Below are the code and all the weights of a small trained network. Each question names an input and a class and asks about switching units off, where a switched-off unit gives its printed mean instead of its output.

import numpy as np


def w(rows, s, z=0):
    codes = np.array(rows[::2]) - 128.0
    scale = np.full(codes.shape[1], s)
    scale[-1] = z or s
    return codes * scale


def f(y):
    return np.maximum(y, 0)


def log_softmax(a):
    a = a - a.max(-1, keepdims=True)
    return a - np.log(np.exp(a).sum(-1, keepdims=True))


def net(x, mask):
    res = np.array(x, float).reshape(1, 6) / 4 @ E
    y = f(res @ A[0][:, :-1].T + A[0][:, -1])
    res = res + np.where(mask, y, B[0][:, -1]) @ B[0][:, :-1]
    return log_softmax(res[-1] @ U[:, :-1].T + U[:, -1])


A, B = {}, {}
E = w([
[170,152,121,143,93,130],'x0',
[76,255,74,65,151,38],'x1',
[100,119,139,122,144,129],'x2',
[100,152,78,20,74,229],'x3',
[45,123,23,222,89,158],'x4',
[124,135,137,132,128,131],'x5',
],0.0088)
A[0] = w([
[133,112,106,111,155,139,90],'n0',
[173,93,196,56,116,92,27],'n1',
[132,96,160,201,142,9,160],'n2',
[139,75,110,106,118,147,203],'n3',
[163,117,171,67,135,105,47],'n4',
[99,118,87,184,120,155,4],'n5',
[108,117,103,179,119,143,39],'n6',
[112,135,125,123,138,99,89],'n7',
[143,57,155,153,111,195,63],'n8',
[87,127,86,171,110,144,16],'n9',
[122,98,131,111,144,105,78],'n10',
[155,126,154,119,147,112,48],'n11',
[109,123,127,91,107,151,147],'n12',
[132,106,136,175,141,50,163],'n13',
[117,110,123,166,113,78,130],'n14',
[111,110,114,129,97,102,67],'n15',
[91,154,86,160,129,125,42],'n16',
[93,123,166,146,115,98,139],'n17',
[173,131,118,133,133,124,52],'n18',
[129,102,162,179,116,31,156],'n19',
[125,109,128,135,143,143,30],'n20',
[143,44,144,151,100,185,59],'n21',
[117,138,114,83,106,171,147],'n22',
[118,132,118,78,96,140,110],'n23',
[55,123,47,207,92,152,23],'n24',
[101,147,113,85,93,105,129],'n25',
[152,139,178,118,148,115,26],'n26',
[161,125,161,71,138,135,50],'n27',
[121,117,111,76,109,165,169],'n28',
[102,154,114,105,109,74,103],'n29',
[135,136,81,146,134,133,38],'n30',
[146,90,152,153,125,183,74],'n31',
[108,150,100,26,88,254,132],'n32',
[111,153,149,135,151,164,38],'n33',
[104,138,150,141,112,140,44],'n34',
[158,147,124,160,158,126,35],'n35',
[129,142,101,118,144,95,57],'n36',
[142,92,139,138,123,139,68],'n37',
[88,192,98,103,119,73,107],'n38',
[110,138,119,96,84,85,58],'n39',
[106,169,95,106,128,59,83],'n40',
[135,142,146,101,139,112,107],'n41',
[135,168,140,112,128,108,101],'n42',
[132,97,162,145,118,127,63],'n43',
[142,104,140,125,100,174,94],'n44',
[104,171,104,105,126,82,94],'n45',
[146,124,196,52,99,110,22],'n46',
[133,166,121,140,145,131,49],'n47',
],0.017,0.0026)
B[0] = w([
[131,132,125,136,120,120,136],'n0',
[99,132,100,45,106,114,207],'n1',
[142,132,87,219,104,133,223],'n2',
[151,142,140,140,142,134,169],'n3',
[110,133,97,67,109,122,188],'n4',
[120,129,98,66,116,117,175],'n5',
[101,130,124,90,113,125,166],'n6',
[147,143,140,126,132,126,147],'n7',
[144,127,207,124,172,149,210],'n8',
[109,129,106,79,108,109,174],'n9',
[137,134,130,125,120,127,140],'n10',
[116,131,115,103,114,115,157],'n11',
[136,125,114,158,114,135,164],'n12',
[131,137,103,191,119,127,189],'n13',
[137,137,101,147,112,130,165],'n14',
[122,134,119,115,128,133,139],'n15',
[118,121,116,71,117,130,169],'n16',
[126,128,119,153,125,125,151],'n17',
[112,129,122,135,132,124,140],'n18',
[132,119,90,197,117,131,198],'n19',
[134,122,139,134,133,129,139],'n20',
[145,134,212,128,173,136,211],'n21',
[135,129,94,170,119,133,179],'n22',
[133,127,110,161,122,128,168],'n23',
[109,127,75,25,92,112,219],'n24',
[150,133,157,142,153,144,170],'n25',
[122,121,101,89,118,133,166],'n26',
[121,126,104,74,112,111,181],'n27',
[132,138,113,178,107,119,180],'n28',
[130,123,171,128,161,137,172],'n29',
[113,121,119,114,133,121,147],'n30',
[139,129,183,125,165,124,185],'n31',
[134,129,70,252,101,115,250],'n32',
[133,125,120,129,124,132,131],'n33',
[125,132,127,125,134,126,133],'n34',
[121,129,117,144,128,129,145],'n35',
[138,130,156,121,135,142,153],'n36',
[131,133,158,131,145,137,158],'n37',
[142,122,204,134,167,141,201],'n38',
[126,125,155,133,150,136,156],'n39',
[144,115,196,121,154,141,189],'n40',
[125,117,126,99,116,132,158],'n41',
[121,121,152,122,152,135,161],'n42',
[131,130,143,134,136,132,159],'n43',
[122,113,142,141,152,142,170],'n44',
[140,131,186,127,159,131,181],'n45',
[102,121,93,63,109,124,195],'n46',
[128,118,141,130,139,127,141],'n47',
],0.032,0.018)
U = w([
[168,101,44,253,114,151,234],'0',
[176,85,198,136,213,183,2],'1',
[103,89,56,58,108,127,174],'2',
],0.012,0.00064)

Each question gives the input, the list of numbers given to net, and the class t.
The units are the neurons (one row each of A and B). Each row of codes is followed by its name. A weight is (code - 128) times the scale printed after its matrix; where a second scale follows, it is the last column's (A, B and U).
mask holds one flag per neuron, in row order. A switched-off neuron (its flag False) gives its mean, the last column of its row in B, instead of its output. The means were averaged over made-up inputs and are rounded, as every weight is.
A unit's drop is (log p(t) with every unit on - log p(t) with that unit switched off) / (log p(t) with every unit on - log p(t) with every unit switched off).
most important unit: the unit with the biggest drop
k most important neurons: the k neurons with the biggest drops, biggest first
drop of u: that unit's drop, to one decimal
input [0,5,6,6,-6,-2], class 0: 2 most important neurons => [n32 n24]
input [-5,-5,2,-5,-4,-3], class 0: most important unit => n2
input [-2,6,3,-1,-7,-5], class 2: 2 most important neurons => [n1 n46]
input [6,-6,-7,5,-2,6], class 1: 4 most important neurons => [n8 n21 n2 n31]
input [6,8,5,8,-7,-8], class 0: 2 most important neurons => [n32 n22]
input [-2,-7,4,6,7,-1], class 1: 3 most important neurons => [n21 n8 n31]
input [0,-8,4,7,2,4], class 1: 4 most important neurons => [n21 n8 n31 n2]
input [6,-4,-7,-6,-6,-7], class 0: 2 most important neurons => [n2 n19]
input [7,2,3,7,-7,1], class 0: 4 most important neurons => [n32 n24 n28 n22]
input [6,-8,-7,-6,-1,-2], class 1: 3 most important neurons => [n21 n8 n32]
input [-5,-6,-5,5,6,2], class 1: 4 most important neurons => [n21 n8 n31 n1]
input [5,-4,1,3,2,2], class 1: 2 most important neurons => [n2 n21]
input [0,-6,2,3,-8,5], class 2: drop of n1 => 0.4
input [-3,4,8,1,3,-7], class 1: drop of n18 => 0.0
input [3,-1,-6,-6,8,3], class 2: most important unit => n24
input [2,1,7,6,-7,-8], class 2: drop of n19 => 0.3
input [-5,7,-5,8,-5,8], class 0: drop of n32 => 9.1
